Below are the code and all the weights of a small trained network. Each question names an input and a class and asks about switching units off, where a switched-off unit gives its printed mean instead of its output.

import numpy as np


def w(rows, s, z=0):
    codes = np.array(rows[::2]) - 128.0
    scale = np.full(codes.shape[1], s)
    scale[-1] = z or s
    return codes * scale


def f(y):
    return y / 2 * (1 + np.tanh(0.7978845608 * (y + 0.044715 * y**3)))


def log_softmax(a):
    a = a - a.max(-1, keepdims=True)
    return a - np.log(np.exp(a).sum(-1, keepdims=True))


def net(x, mask):
    res = np.array(x, float).reshape(1, 4) / 4 @ E
    y = f(res @ A[0][:, :-1].T + A[0][:, -1])
    res = res + np.where(mask, y, B[0][:, -1]) @ B[0][:, :-1]
    return log_softmax(res[-1] @ U[:, :-1].T + U[:, -1])


A, B = {}, {}
E = w([
[168,72,107,162,147,71],'x0',
[141,147,114,253,73,157],'x1',
[51,144,190,142,134,70],'x2',
[111,166,79,179,179,104],'x3',
],0.012)
A[0] = w([
[100,169,171,140,137,75,140],'N1',
[145,147,102,97,142,170,83],'N2',
[112,29,193,79,157,98,82],'N3',
[163,102,104,247,48,157,239],'N4',
[156,112,51,96,188,104,185],'N5',
[56,177,165,184,86,173,254],'N6',
[154,90,146,138,100,95,128],'N7',
[135,154,116,184,175,88,110],'N8',
[175,88,84,108,82,203,217],'N9',
[101,129,164,85,134,135,167],'N10',
[136,127,47,162,189,105,155],'N11',
[142,80,173,85,102,35,211],'N12',
[103,98,170,151,126,51,177],'N13',
[213,84,99,107,101,225,212],'N14',
[56,154,216,111,88,152,144],'N15',
[130,149,215,64,129,168,215],'N16',
[124,101,122,159,120,86,111],'N17',
],0.012,0.0046)
B[0] = w([
[193,105,218,103,158,163,171],'N1',
[38,134,136,121,144,149,151],'N2',
[150,30,92,73,174,53,199],'N3',
[51,205,124,254,124,89,255],'N4',
[77,161,98,141,123,47,193],'N5',
[188,127,178,157,114,98,219],'N6',
[89,96,155,162,182,136,148],'N7',
[207,159,73,171,95,192,169],'N8',
[52,139,176,148,150,106,207],'N9',
[171,92,70,29,68,146,177],'N10',
[171,146,101,157,93,40,183],'N11',
[118,22,170,118,177,70,205],'N12',
[81,77,232,161,230,110,181],'N13',
[38,103,167,87,129,95,224],'N14',
[197,172,128,100,75,84,196],'N15',
[177,164,59,26,30,160,213],'N16',
[126,167,173,176,140,201,148],'N17',
],0.0096,0.014)
U = w([
[63,137,74,50,85,244,116],'0',
[53,117,217,225,219,108,195],'1',
[115,179,74,223,25,60,187],'2',
[200,77,74,92,137,96,30],'3',
[142,83,114,150,166,196,5],'4',
[155,136,2,140,165,113,20],'5',
[102,77,180,78,154,17,227],'6',
[251,151,186,120,74,200,124],'7',
],0.0091,0.003)

Each question gives the input, the list of numbers given to net, and the class t.
The units are the neurons (one row each of A and B). Each row of codes is followed by its name. A weight is (code - 128) times the scale printed after its matrix; where a second scale follows, it is the last column's (A, B and U).
mask holds one flag per neuron, in row order. A switched-off neuron (its flag False) gives its mean, the last column of its row in B, instead of its output. The means were averaged over made-up inputs and are rounded, as every weight is.
A unit's drop is (log p(t) with every unit on - log p(t) with that unit switched off) / (log p(t) with every unit on - log p(t) with every unit switched off).
The circuit of an input: a set's keep is (log p(t) with only the set's units on - log p(t) with every unit switched off) / (log p(t) with every unit on - log p(t) with every unit switched off). Starting from the 12 units with the biggest drops (on a tie, the unit counted first), units are removed one at a time, each time the one whose removal leaves the highest keep (on an exact tie, the one counted first), for as long as the keep stays at least 0.8.
units of the circuit, in order: the units of the circuit, biggest drop first
most important unit: the unit with the biggest drop
k most important neurons: the k neurons with the biggest drops, biggest first
drop when u is switched off: that unit's drop, to one decimal
input [-7,-7,0,-7], class 0: units of the circuit, in order : N16
input [-3,-6,-6,-2], class 0: units of the circuit, in order : N16, N6
input [-4,-7,-5,7], class 2: 4 most important neurons : N5, N12, N3, N11
input [-7,-6,1,-7], class 3: units of the circuit, in order : N3, N15, N16
input [0,-2,-8,0], class 1: units of the circuit, in order : N16, N9
input [-5,4,3,-2], class 7: units of the circuit, in order : N5, N6, N14
input [5,-1,4,7], class 1: 2 most important neurons : N13, N16
input [-3,-4,-1,5], class 5: 2 most important neurons : N4, N14
input [-3,1,8,-6], class 7: 3 most important neurons : N16, N15, N14
input [8,1,1,8], class 2: 2 most important neurons : N11, N8
input [-8,-6,-2,-6], class 0: drop when N16 is switched off : 0.3
input [7,-5,-4,8], class 2: drop when N11 is switched off : 0.3
input [-4,-4,3,5], class 7: drop when N14 is switched off : 0.2
input [1,3,-8,-5], class 1: drop when N17 is switched off : 0.0
input [2,8,8,-3], class 1: most important unit : N13
